Each row has a class, written after it.
[ -40   54   93 -144  458  167 -732   49 -183 -281 -154  753 -134  213
  -25  433   17  621  145 -142  183 -105  389  340  -89 -144    8 -179
  -23 -257  214  -77  -82 -216 -503  120]  (38)
[ -18   11  105  -29  641  193 -778   19 -109 -325    1  806 -161  -12
  -30  444  -30  646  142 -256   98 -111  365  368 -184 -220   25 -272
 -132 -222  232 -182 -136 -233 -614   97]  (144)
[-193  434   30 -359 -403   68  -95  317  710  263   22  157 -154  697
    0   14  101  476    1  165 -468  165  340 -300  234  278 -282   61
  539 -507  238   54   25  381  365  342]  (82)
[ -32    4  104 -188  522  179 -764   62 -131 -279  -47  826 -133  128
  -24  489  -64  619  133 -104  168 -178  291  336 -265 -169   38 -193
   56 -209  242 -118  -40 -229 -542   27]  (187)
[-270  405  232 -339 -379  146 -159  344  615  303 -171  170 -100  455
   16    5  144  415   61  189 -427   17  360 -207  113  237 -211  -44
  612 -477  243   36   -1  247  231  374]  (38)
[-137  170 -122  -27   30   44 -489  -15  146 -167 -101 -249  118  356
 -191  -51  181  156  180  593   40 -211 -184 -170 -399 -421 -151  146
   66    4  139  -19  194 -258   85   42]  (75)
[ 140  -16  -84   27  161  166 -659  -77  233  -79  142  -66  158  339
 -176   48  180  137  208  587   26 -202 -292 -101 -559 -440 -147  198
   96   75   96  -35  174 -257  117  -60]  (82)
[ 245   53 -104  -35  199  118 -509 -207  309   11  118 -271  138  279
 -198   35  157   41  145  572  111 -144 -341 -163 -565 -345  -60  273
  -69   25  149  -56  178 -236   72   10]  (82)
[ -68   32  296   90  110  350 -362 -250 -231 -497   57  654 -164  214
  242  235 -197  411  332 -280   44 -381  582  140  341 -226 -258 -249
  -89  -83   57  206 -184  -80 -147 -422]  (187)
[  65  132  -15 -104  364 -190 -664  113 -373 -519 -428  545 -216  678
  -39  399    3  482  165 -231  330 -151  450   43   70  -91   71 -148
    5 -363   37 -149  117 -179 -696  133]  (75)
[ 194   92 -107   25  199  121 -553 -264  270  -89  193 -178  117  291
 -140   89  143   91  190  517  105 -153 -318 -130 -580 -430 -133  258
  -89   80  162  -67  160 -246   49  -55]  (83)
[ -17  182   18   23 -253   54  305   75  178   97 -280 -441  -31 -167
  292  -43  200  -74   75 -125  156  464  325 -150  -53 -141  290 -152
 -145 -192   88 -386   94   89   47  684]  (216)
[-256  414   78 -217 -265  233   55  154  500  343  191  -14  -27   76
  -44  -56   -9  304  122 -113 -471   93  305 -169  107  218 -180  -93
  176 -550  343  135 -135  213  271  554]  (115)
[  89   67    9  -66  358 -191 -533  197 -224 -405 -454  335 -194  465
  -45  288   66  436   41 -251  283  -29  406  130    3  -68  117 -192
  -15 -337   -8 -236  117 -108 -746  296]  (144)
[ 153 -164  115  114   87  281  -71  123 -101   43 -189   99   31 -283
  376   45  168  -95  277 -104  201  142  263   86 -121 -291  333 -289
 -300   30  -30 -436   12  -21 -124  340]  (226)
[-469   36  297   99   50  257 -316   50 -331 -733   46  757 -169  240
   99   97 -214  496  194 -215 -196 -502  605  259  295 -138 -203 -414
   53   47  133  395 -149  -26 -101 -261]  (144)
[ -28   -7   76  -98  525   88 -726   39 -151 -257 -133  743  -99   89
  -47  442  -62  589   89 -204  192 -126  328  344 -244 -221   55 -155
    4 -212  218 -148  -16 -231 -587  108]  (56)
[-233  -18  299  218   -8  159 -126  -83 -579 -605 -491  565 -129  426
  361   93 -139  187  351 -321  303 -629  694   13  447 -150  -85 -258
 -223  -16   41  327  -71   87 -296 -349]  (56)
[  -3   98   31  -91  522  -61 -724   72 -244 -451  -54  726 -141  450
 -283  418   38  362  188 -161  138 -100  295  194   44   73  -88 -182
 -129 -304  209  -62  -36 -249 -477  108]  (216)
[-287  -12  221  151   88  219 -268   -4 -447 -704  -87  749  -49  330
  220  103 -188  260  292 -289   18 -570  587  176  310  -74 -122 -354
 -103   24  153  348  -75  -18 -142 -287]  (82)
[ 197  109 -112  -40  185   89 -625 -231  381 -148  135 -116  104  553
 -199  161  200   79  166  633  143 -139 -283 -220 -509 -365 -139  266
  -17   40  125    2  210 -193   57  -43]  (19)
[ 269   73   30  -34  210  215 -603 -268  248    6  156  -49  110  321
 -144  136  104  197  193  547  127 -173 -206  -96 -574 -399 -125  239
   43   51  111   -8  162 -204   14 -122]  (226)
[ 320  111  -86  -60  139   35 -522 -198  312  -56   50 -432   51  467
 -215   45  191   80   98  513  116  -50 -336 -180 -492 -258  -64  279
  -51   29  153  -47  308 -205   -6    2]  (38)
[ -44  166    0 -146  417  -40 -677  236  -81 -430   21  659 -110  474
 -314  527  -27  428  -20 -127  -10   -1  171  183    4  200  -17 -207
   40 -228  208  -26   31  -50 -427  126]  (187)
[ 152  100  -47   34   93  110 -480 -226  265  -59  109 -294  147  386
 -209   88  140   68  140  557  142 -123 -265 -170 -454 -367 -124  260
  -59   51  147   -2  181 -185  101    2]  (56)
[  21   62   55  -84  500   41 -759   58 -156 -386 -197  799 -159  213
  -82  452  -35  626  145 -218  155  -77  390  348 -130 -159   -7 -247
  -92 -308  157 -128  -39 -204 -633  195]  (226)
[   6  100   -9 -152  105   92 -423 -362   97  -36 -158   -1   -5  366
   33   69   34  201  149  350  280 -420  -23 -218 -361 -362 -124  242
   99  176   95  173  110  -20 -117 -351]  (83)
[ 199  133  -62 -103  176  104 -506 -148  193  -92  111 -223  115  402
 -180  108  149   55  181  546  144 -217 -273 -153 -530 -377  -99  265
   72   17  137  -39  236 -280   26 -125]  (187)
[-269   82  292  109  -17  283 -233   66 -415 -708  -84  602 -117  357
  168  172 -182  341  282 -293  -47 -517  618  163  262 -100 -111 -367
  -64 -134  193  375  -17  -74 -210 -153]  (187)
[ 243   25  -72   -4  -67   99   39   98   26  -40 -221 -185  -76  170
  360  114  395 -273  222  -13  342  414  224 -167  102 -180  311 -109
 -334 -161  -86 -581  193  -16  -42  416]  (144)
[ 232   71  -26   -1 -106   22   25   53   87  -27 -261 -327  -80   48
  323  116  228 -199  102 -115  281  505  258 -199  157  -98  246 -180
 -261 -151  -67 -520  230  131  -64  447]  (75)
[  -8  -43   62  -10  545  164 -850  142 -167 -353  -77  899  -77  164
   -5  431   59  507  190 -158  143 -135  297  358 -170 -205    4 -236
  -20 -194  177 -215  -55 -199 -543   30]  (82)
[-229  364  181 -368 -194  234 -323  303  517  211  -17  451  -96  534
   31   32  114  471  214  263 -409 -185  393 -217   89  108 -320  -18
  588 -561  315   80   -6  150  272  177]  (82)
[-274  372  213 -419 -339  179 -200  276  615  397 -136  309 -103  509
   15   49  160  448   97  238 -367  -67  406 -264  134  148 -293   33
  635 -500  171   71  -15  244  223  195]  (63)
[ -70   -1  242  105  148  298 -407 -321 -292 -569   68  695 -211  200
  257  209 -154  272  320 -189   89 -427  493  175  451 -191 -295 -227
 -270   73   81  182 -190 -119  -60 -527]  (209)
[ 283  -90 -102   41 -104   60   -9   95 -107  -21 -365 -186  -44  192
  431   96  425 -375  257  -77  508  417  223 -139   93 -215  265  -87
 -284 -127 -184 -587  275  -39 -108  343]  (115)
[  31   98  -25  -71  323 -200 -568  164 -300 -515 -454  389 -189  660
  -31  378   76  460  152 -234  356  -56  527    4  106  -94   56 -196
   10 -355  -16 -194  118 -139 -690  266]  (63)
[ 106  132   -7  -82  402 -171 -685  212 -251 -549 -259  461 -142  682
  -83  423   81  425   83 -147  276  -56  312  115   61  -10   68 -184
  115 -248   40 -267   86  -42 -646  131]  (38)
[ 230   42 -103    4  175  201 -528 -152  342   28  289 -279  232  229
 -218   49  159   42   95  583   -2 -127 -390 -141 -650 -338  -58  258
   87   96  184  -85  217 -271  138  -21]  (82)
[-115   42  238   58   99  321 -306 -218 -345 -611  -12  590 -147  266
  274  214 -118  278  283 -231  120 -383  538  158  446 -174 -190 -250
 -125   29   46  171 -127  -32 -106 -497]  (38)
[ 178   -5  -61   27 -108  153  -29  218  -92  -79 -266 -133    2  158
  399  111  366 -211  164    1  359  345  219  -88   26 -237  243  -61
 -108  -93 -157 -591  252  -46    5  308]  (115)
[ -26  127   44 -165  553   98 -732  -38 -126 -378  -71  677 -219  130
  -63  431  -95  720  139 -157  152 -138  355  272 -166 -241   20 -171
 -133 -378  292 -117  -48 -273 -586  145]  (75)
[-180  450   -3 -382 -311   55  -96  234  703  225   22  145 -181  649
   26   54   38  472   -8  104 -428  111  329 -248  193  264 -301   80
  361 -466  322   75   53  329  308  309]  (83)
[-226  476  196 -235 -180  109  -30  108  527  261  184   81 -111  115
  -13  -14 -130  404  148 -175 -493    5  361 -204  134  224 -238 -105
  214 -495  413  146 -119  335  238  463]  (56)
[ 290   -3  -10   -4 -106    5  -72  170  -15  -64 -387 -155  -69  318
  361  165  400 -272  164   36  431  430  184 -113  136  -76  263  -83
 -163  -87 -115 -539  282   28  -50  302]  (38)
[  62 -167  131   98  117  188 -231  220 -112  -49 -204  180   23 -170
  373    9  251 -126  347  -97  229  120  275  138 -131 -367  278 -330
 -168   52   -1 -533   72  -75  -96  248]  (216)
[-288  304  137 -409 -240  230 -276  315  542  293  -82  292  -86  545
   -4   75  209  334  175  276 -329  -79  353 -272  107  167 -241   -8
  510 -460  228  -13   58  138  190  185]  (63)
[-392   99  245  118   22  226 -236  -18 -365 -767  -84  699 -144  440
  184  158 -146  377  297 -292  -26 -494  685  133  327 -128 -154 -335
 -170  -57  136  358  -92   34 -197 -187]  (63)
[-230  381  209 -244 -211  197  -11  122  526  361  156  123  -20    2
  -41  -87  -32  311  151  -64 -519   21  337 -187   80  181 -239 -146
  321 -465  321  101 -150  289  294  394]  (216)
[  -1 -129   95  102   22  202 -144  238   54   22 -109   95   55 -175
  324   -3  195 -109  111   -1   99  294  208  138   -2 -191  266 -323
 -128  221  -31 -470   64  164   42  223]  (209)
[-116  -46  218  185   84   90 -112  -26 -533 -638 -431  512 -133  493
  377  107 -113  110  430 -321  366 -591  637   25  395 -132  -54 -244
 -347  -74   44  272  -42  -25 -289 -262]  (187)
[ -16  107    1   41 -287  217  313  188   82  153 -335 -484   51 -137
  379  -70  250  -66   48  -46  157  375  261  -88 -145 -115  439 -106
 -140 -110  140 -382  173   -9   12  660]  (38)
[ 167   78 -199  -26  115   68 -464 -221  224 -120  103 -298  110  428
 -216   76  207   69  170  626  193 -120 -358 -241 -518 -395  -91  304
 -102   -6   59  -39  186 -297  130   75]  (115)
[  -8   41   16 -125  196   75 -406 -331   75 -112 -151   57   -7  295
   64    7  -45  184  137  266  208 -423   54 -140 -379 -423 -133  194
  156  203    9  196   98   55 -170 -403]  (19)
[  26  -13  -26 -161  145   39 -365 -359    3  -40 -153  -68  -29  288
   11  -41  -35  197  152  333  284 -413  -25 -156 -380 -365 -126  278
  104  157   28  209   91  -58 -111 -312]  (82)
[-195  -50  278  249   29  144 -107  -18 -603 -620 -545  506 -156  366
  356   59  -53  160  381 -303  295 -571  643   78  391 -151  -23 -259
 -247  -33   29  310  -81  -83 -292 -297]  (38)
[  -1  137  -20 -112  574 -100 -678  111 -214 -500  -26  704 -141  453
 -269  463  -52  377   25 -186   98  -89  212  143   63  170  -72 -153
  -68 -209  167  -24   42  -13 -510  -40]  (83)
[  -3  -33    9 -164   64   61 -394 -351   15  -15 -145   75  -73  328
   -3   47   19  222   66  340  231 -368   -8 -172 -238 -364 -217  261
  175  218  -27  258  103  -14 -108 -476]  (75)
[-149  554   64 -460 -406   10   15  225  703  254   21 -102 -236  683
  -19   48   27  497  -40  125 -428  177  310 -365  224  335 -202  137
  551 -512  250   73   47  353  358  354]  (38)
[ 141  107  -85  -74  203   91 -651 -233  277  -72  160 -228  135  472
 -259   94  121  138  164  623  135 -178 -307 -150 -525 -380 -142  274
   -2  103  193  -30  220 -215   78  -81]  (56)
[   8 -132   91  128   73  255 -193  304  -61   -7 -165   60   91 -233
  392  -10  273 -144  326 -102  177  186  232  121 -191 -355  387 -367
 -169   97   40 -634   92  -33  -60  336]  (216)
[-104 -124  313  207   63  195 -183  -70 -566 -564 -496  648 -165  476
  421   97  -27  143  384 -295  348 -618  654   82  419 -111  -52 -240
 -266   42   45  327  -51    6 -324 -433]  (38)
[-138 -118  303  261  106   54 -213  -24 -523 -683 -507  594 -140  412
  357   13  -90  168  422 -301  318 -602  686  123  353 -254 -160 -295
 -247  -39   -8  245  -36  -25 -286 -326]  (216)
[-398   43  257  149  -85  261 -206  -15 -445 -682 -119  685 -127  422
  216  125  -91  342  300 -259   16 -474  666  153  331 -125 -145 -301
 -157  -20  111  377  -93  -26 -182 -176]  (63)
[   9  152  -15   55 -254  248  284  101   80  118 -213 -317   35 -128
  358  -13  206 -108  116  -96   82  363  290  -86 -149 -142  354 -119
 -187 -109  127 -374  131   32  -15  572]  (226)
[ -15  188   58  -96  367 -152 -638  182 -278 -547 -356  470 -121  502
 -110  343  -30  520   97 -203  197 -113  448  123  -75 -113   48 -235
  189 -351   59 -233   90 -101 -643  219]  (216)
[-182  520   21 -397 -282   24 -129  238  721  187    7   28 -201  774
  -41   38  115  501   59  182 -386  143  356 -343  231  204 -288   87
  364 -541  267   28   79  327  278  291]  (63)
[  74  158  -56  -97  400  -88 -658  131 -250 -485 -313  380 -119  681
  -90  357   46  400  156 -121  298 -122  386    6   64  -27   53 -154
  -26 -384   77 -190   98 -101 -661  205]  (19)
[   3   88   41   73 -150  234  149  153  255  141 -276 -256   -5 -189
  403  -22  235  -93   72  -87   72  338  272 -100 -158 -217  339 -172
 -105  -50  101 -392  128  143  -57  449]  (19)
[ -11   31   87  -98  485   58 -711   72 -117 -305 -156  720 -179   95
  -26  369  -38  664   45 -273  150  -88  360  342 -166 -159  -43 -201
   18 -289  146 -122  -26 -129 -622  150]  (115)
[ 223  -34  -65  113  -96   50   42  158  -53  -99 -393 -260  -26  124
  426   63  376 -310  227  -74  449  397  222 -172   64 -192  318 -149
 -317 -125 -143 -591  270   17  -72  438]  (115)
[-124   78 -110  -22   33  170 -523  124  246 -114  -18 -130  168  458
 -112   15  232   58  142  513  -44 -238 -125 -121 -512 -323 -113  138
  229   86  193  -39  245 -215    0   48]  (19)
[ -61    4  -39   -5   98  100 -590  154  207  -30  -45   18  175  305
 -171    1  165  109   30  526  -79 -230 -271  -21 -522 -282 -128   97
  376  185  109  -15  205  -33   15 -191]  (82)
[  54   12   54  -73  611 -116 -851  210 -132 -454   68  766 -206  391
 -290  483   10  473  -36 -203   52    1  168  299   49   99 -121 -191
   63 -108   59 -116   25  -77 -532  -87]  (144)
[-158  442   27 -357 -372   90 -143  203  680  233   84  102 -217  708
   10   52  102  485   38  129 -389  158  307 -311  221  231 -355  126
  433 -489  194   43   19  326  346  309]  (115)
[  -1 -157  127   89   37  222 -173  273   14   73 -242  134   26 -142
  417   -3  197 -102  201 -135  156  155  296   83  -64 -233  293 -307
  -87  155  -49 -402   64  176 -105  238]  (19)
[-139  482   73 -420 -424   15 -145  236  668  293  -27   79 -220  750
  -42   83   72  475    5  161 -382  154  335 -370  343  311 -301   70
  463 -571  209   77   36  368  300  340]  (75)
[  50 -256  114   94   25  225  -74  216 -131   85 -204  -21   -7 -402
  404  -34  189 -164  153 -131  203  239  216  135  -37 -292  373 -348
 -207  191  -57 -494   81   15 -113  232]  (75)
[ -45   76  134 -139  556   61 -768   76 -113 -353 -160  831 -141  106
 -105  408  -40  641   95 -180   90 -132  377  355 -269 -238   -3 -205
   97 -259  176 -176  -46 -198 -574   72]  (216)
[-126  -86  282  232   76   69 -200 -117 -614 -659 -494  615 -220  423
  366   60  -98  115  413 -348  315 -617  663   21  484 -177 -121 -292
 -332  -21    1  334  -39   -9 -360 -429]  (75)
[ -61  372  191 -396 -142  150 -323  189  656  297   65  399 -147  553
   -8  152   93  353  156  202 -349  -90  319 -280  181  258 -376   39
  506 -555  291   84  -42  245  279  154]  (82)
[-168  329  241 -461 -254  165 -315  273  626  373  -89  380 -160  614
   -5  112  140  444   73  269 -342  -89  297 -221  149  288 -317   68
  655 -441  236  133    7  305  233   90]  (38)
[ -57  -44   10 -180  131   80 -367 -289   55    9 -174  -61  -50  201
   24  -43   32  272   85  380  238 -443  -22 -186 -368 -441  -92  217
  263  278  -46  132   89  -91 -116 -431]  (144)
[ -90  167  -46 -153  226 -105 -707  269 -292 -492 -373  562 -124  739
  -71  431   19  531   61  -58  219 -117  412  101   53  -68   66 -156
  284 -255   -9 -197  108 -100 -524  123]  (209)
